[ -2  16  -5  -3  -1   9   3  18   2 -17  11 -14   2  -3  -1  21  -1  -1
 -12 -10   1  -1 -10   7  -2   7  -8   5  -9  12 -21  -2] => M
[  1 -15 -11   5  -6  -9   2  -7   0   0   8   8  -3  -1  -7 -18   4  -1
  25   1   7  -3 -11   6  -7   2  -1   0   9 -20   8  -7] => A
[  7   0 -14  -4  17   0   3   1  -7 -14   3  14 -14  -5   2 -18   2  -4
  -6  -3   2   3  -6   6  -4  -3  -1  -1   5  -3 -10  -5] => A
[ -1 -12  -4  -1  -6   9   3   4  -2  -4   4  -8   2   7   8   6  -4   3
   9  -9   4  -5 -14  -1  -5   7  -7   7  -3  -9  11  -5] => A
[ -4  41  -9   9   3   0   2  -7  33  -1 -12  -2  10  -1  13  41 -10   3
 -23  10  -2  -1   2  -4  -9   5  -6   3 -10  18   6   4] => M
[ -6  -6   1   2 -18  10  -1  16  -2  -2  -3   3   1   5   2  19  -4 -11
   2  -6  10  -2   7   4  -3   0   4  -1  11 -19   7  -3] => A
[ -6  41  -4   0 -26   9   4  15   0 -12  19 -12  -6  -4   4  14  13   3
   0 -13   2  -3   3  15  -7  13   2   3 -14   2 -28   0] => M
[  1  28  -2  -7   9   7   3 -10  -4 -12  -1   3   4   7  15  32  -6   5
  -5 -10   5   0 -13   8 -28   7 -11   6 -11  22  -2  -4] => M
[  1  23  -7  -7   5   1   5  -3  -4 -14   5  -2  -2   1  18  -1  -5   0
  -8 -14  -2   4  -6  12  -5   0  -2   1  25  16 -13   7] => M
[  3  19 -15   3  14   5   7   9  -5 -17  -7   6   7  -5  16  41  -8  -5
  -8  -2   9   1  -5  14 -21   1 -10   7  -5   7   6  -1] => M
[ -3  17  -2  -5  -3  17   5  22  -1 -12   7 -15   1  -2  10   9  -4 -10
 -12 -10   7  -1  -1   8   3   7   1  -1  -2   4 -12   7] => M
[  3   3  -5   6  -3  17  -3  13  -5 -10  -4   1 -12  -1  10  13  -6 -11
  -8   4   1   5   3   0  -6 -19  -1   3   1   1   2   3] => A
[  1  -9  -3  -1  -1  12   0  -5  -4   4   0  12 -16   1   0   2  -8  -3
  -1   2 -40   2  -6   2 -13  -1  -6   2  -9  -8  24   0] => A
[ -1   8  -8   1  15  -2  -4  11  -6 -20  -9   7   2   0   6  23  -3  -2
 -10  -6  14  -4  -1  10 -18   1  -2   0  -4   4  -1   2] => M
[  2  11 -19  -2   1  11   3   6  -1 -16   2  11  -9  -3   6   2  -1  -5
   9 -14  11   1  -6  11  -9   6  -3   2   4 -10 -10   0] => A
[ -8   3  -8  -3  10   0   9 -13  13 -10   1  10   2   4   8  37  -2   6
  10   3   3  -2 -19   9 -17   2 -13  10 -12  -1  22   2] => A
[ -4  26 -14   6   2   0  10  -2   0 -16   3  16   6  -6   8  40  -5   2
  -1   0   1  -4  -6  10 -14   6  -3   5   4   1  12 -11] => A
[  1  27  -7   3   2  -1   6   1  -1 -18  -9   7   0  -3   8  30  -5  -6
  -4  -2   9  -3   3   9  -7   3   9  11  -2   0   3   2] => A
[  2  11  -9  -5  -5   9   0   5  -4 -14   4   0  -8  -5   9  -5   2  -5
   9 -21   8  -2  -2   9  -9   3   3   8  -2   0 -11  -2] => A
[  3   3  -7  10  -4  11   0  16   2  -4   7  -9   2  -6   8  -5  -5  -1
 -13  -4  -5  -1  -6   3   5   2  -6  -7   5  11  -5   5] => M
